Here is a tiny trained network, its code and every weight. The questions are about switching its units off for an input and a target symbol, where a switched-off unit gives its printed mean instead of its output.

import numpy as np


def w(rows, s, z=0):
    codes = np.array(rows[::2]) - 128.0
    scale = np.full(codes.shape[1], s)
    scale[-1] = z or s
    return codes * scale


def norm(h):
    return h / np.sqrt((h * h).mean(-1, keepdims=True) + 1e-5)


def f(y):
    return y / 2 * (1 + np.tanh(0.7978845608 * (y + 0.044715 * y**3)))


def softmax(a):
    e = np.exp(a - a.max(-1, keepdims=True))
    return e / e.sum(-1, keepdims=True)


def log_softmax(a):
    a = a - a.max(-1, keepdims=True)
    return a - np.log(np.exp(a).sum(-1, keepdims=True))


def net(x, mask):
    ids = ['Ωαβδζθτ'.index(c) for c in x.split()]
    T = len(ids)
    res = E[ids] + P[:T]
    r = norm(res)
    for j in range(3):
        rows = slice(3 * j, 3 * j + 3)
        q, k, v = (r @ M[0][rows].T for M in (Q, K, V))
        z = softmax(np.where(np.tri(T) > 0, q @ k.T / 3**0.5, -1e9)) @ v
        o = O[0][rows]
        res = res + np.where(mask[j], z, o[:, -1]) @ o[:, :-1]
    y = f(norm(res) @ A[0][:, :-1].T + A[0][:, -1])
    res = res + np.where(mask[3:7], y, B[0][:, -1]) @ B[0][:, :-1]
    return log_softmax(norm(res)[-1] @ U[:, :-1].T + U[:, -1])


Q, K, V, O, A, B = {}, {}, {}, {}, {}, {}
E = w([
[251,93,91,86,24],'Ω',
[141,159,84,139,107],'α',
[56,188,132,173,106],'β',
[119,149,169,118,104],'δ',
[180,177,137,125,91],'ζ',
[85,121,113,97,75],'θ',
[98,192,97,211,74],'τ',
],0.014)
P = w([
[139,85,179,97,210],'0',
[186,172,44,76,40],'1',
[170,79,147,187,48],'2',
[150,150,71,79,87],'3',
[114,112,173,219,45],'4',
[149,129,83,82,103],'5',
[141,75,158,195,60],'6',
[140,120,82,84,113],'7',
[83,83,168,254,72],'8',
[144,118,86,81,113],'9',
[73,36,173,249,90],'10',
],0.0096)
Q[0] = w([
[132,99,254,175,81],'head 1',
[147,136,89,169,149],'head 1',
[105,104,157,161,72],'head 1',
[126,48,112,185,62],'head 2',
[167,141,140,177,131],'head 2',
[139,193,116,96,134],'head 2',
[153,172,73,75,151],'head 3',
[149,132,145,48,150],'head 3',
[67,135,134,102,102],'head 3',
],0.015)
K[0] = w([
[192,106,211,121,214],'head 1',
[153,117,58,201,128],'head 1',
[97,145,148,106,250],'head 1',
[73,148,146,89,175],'head 2',
[160,127,168,160,161],'head 2',
[174,132,106,116,69],'head 2',
[174,198,74,125,119],'head 3',
[152,146,135,113,84],'head 3',
[103,105,126,118,87],'head 3',
],0.016)
V[0] = w([
[10,80,103,198,109],'head 1',
[108,137,79,97,247],'head 1',
[135,31,2,220,103],'head 1',
[74,101,91,127,121],'head 2',
[114,95,110,44,80],'head 2',
[143,155,85,166,49],'head 2',
[87,107,208,151,128],'head 3',
[170,118,138,146,50],'head 3',
[135,52,144,191,155],'head 3',
],0.0096)
O[0] = w([
[71,130,125,105,52,33],'head 1',
[106,48,2,159,132,65],'head 1',
[172,82,150,186,15,1],'head 1',
[137,58,133,93,106,111],'head 2',
[52,92,223,119,213,218],'head 2',
[181,146,128,175,211,168],'head 2',
[153,196,181,82,128,120],'head 3',
[157,183,73,167,176,242],'head 3',
[154,210,131,167,108,43],'head 3',
],0.0084,0.0045)
A[0] = w([
[14,254,84,147,128,5],'neuron 1',
[2,44,150,53,63,67],'neuron 2',
[137,166,114,155,96,39],'neuron 3',
[108,28,87,204,140,162],'neuron 4',
],0.0097,0.0026)
B[0] = w([
[117,141,139,36,118,233],'neuron 1',
[152,4,179,148,120,253],'neuron 2',
[54,164,119,177,79,136],'neuron 3',
[66,133,50,116,104,180],'neuron 4',
],0.012,0.005)
U = w([
[179,136,82,20,31,79],'Ω',
[85,134,1,135,120,124],'α',
[100,204,99,11,107,61],'β',
[102,183,85,124,203,178],'δ',
[172,174,150,200,140,129],'ζ',
[88,80,152,151,119,250],'θ',
[106,209,127,173,23,90],'τ',
],0.0097,0.0014)

Each question gives the input, a string of symbols that net reads in full, and the target symbol t.
The units are the heads (3 rows each of Q, K, V and O) and the neurons (one row each of A and B). Each row of codes is followed by its name. A weight is (code - 128) times the scale printed after its matrix; where a second scale follows, it is the last column's (O, A, B and U).
mask holds one flag per unit, heads first, then neurons. A switched-off unit (its flag False) gives its mean, the last column of its rows in O or B, instead of its output. The means were averaged over made-up inputs and are rounded, as every weight is.
A unit's drop is (log p(t) with every unit on - log p(t) with that unit switched off) / (log p(t) with every unit on - log p(t) with every unit switched off).
The circuit of an input: a set's keep is (log p(t) with only the set's units on - log p(t) with every unit switched off) / (log p(t) with every unit on - log p(t) with every unit switched off). Starting from all 7 units, units are removed one at a time, each time the one whose removal leaves the highest keep (on an exact tie, the one counted first), for as long as the keep stays at least 0.8.
circuit, biggest first: the units of the circuit, biggest drop first
most important unit: the unit with the biggest drop
k most important neurons: the k neurons with the biggest drops, biggest first
heads that matter: for each layer, one digit per head in row order, 1 if its drop is at least 0.15 and else 0, layers parted by /
drop of u: that unit's drop, to one decimal
input β β δ τ θ β ζ α β, target Ω: circuit, biggest first	(neuron 1; head 2)
input ζ δ Ω β θ β τ β Ω, target δ: heads that matter	100
input α τ β ζ θ Ω Ω β δ, target α: most important neuron	(neuron 4)
input δ ζ θ θ ζ ζ δ α θ Ω Ω, target β: heads that matter	111
input θ θ τ, target θ: heads that matter	010
input β ζ δ δ δ, target Ω: heads that matter	110
input θ τ θ α, target α: heads that matter	111
input τ θ δ β α θ θ ζ, target ζ: 2 most important neurons	(neuron 1; neuron 2)
input θ θ θ τ Ω, target θ: circuit, biggest first	(head 2; neuron 2)
input δ Ω τ Ω δ α Ω, target β: circuit, biggest first	(head 1; head 2)
input δ δ δ β β Ω δ, target β: heads that matter	110
input τ β ζ θ τ θ δ ζ δ ζ δ, target τ: circuit, biggest first	(head 1; head 2)
input β ζ θ τ α α δ θ β δ, target δ: circuit, biggest first	(head 2; neuron 2)
input τ β δ, target τ: most important unit	head 1
input τ δ ζ τ θ, target τ: circuit, biggest first	(head 2; neuron 3)
input Ω α Ω, target ζ: circuit, biggest first	(head 1; head 2)
input β α τ θ β δ ζ α ζ τ δ, target Ω: drop of head 3	0.1
input τ τ β β β Ω α, target τ: drop of head 1	0.2
input α Ω ζ θ β θ β τ Ω, target α: drop of head 3	0.0
input α ζ τ τ ζ δ δ β β δ β, target α: drop of head 1	1.4
input β δ θ θ θ, target Ω: circuit, biggest first	(head 2)
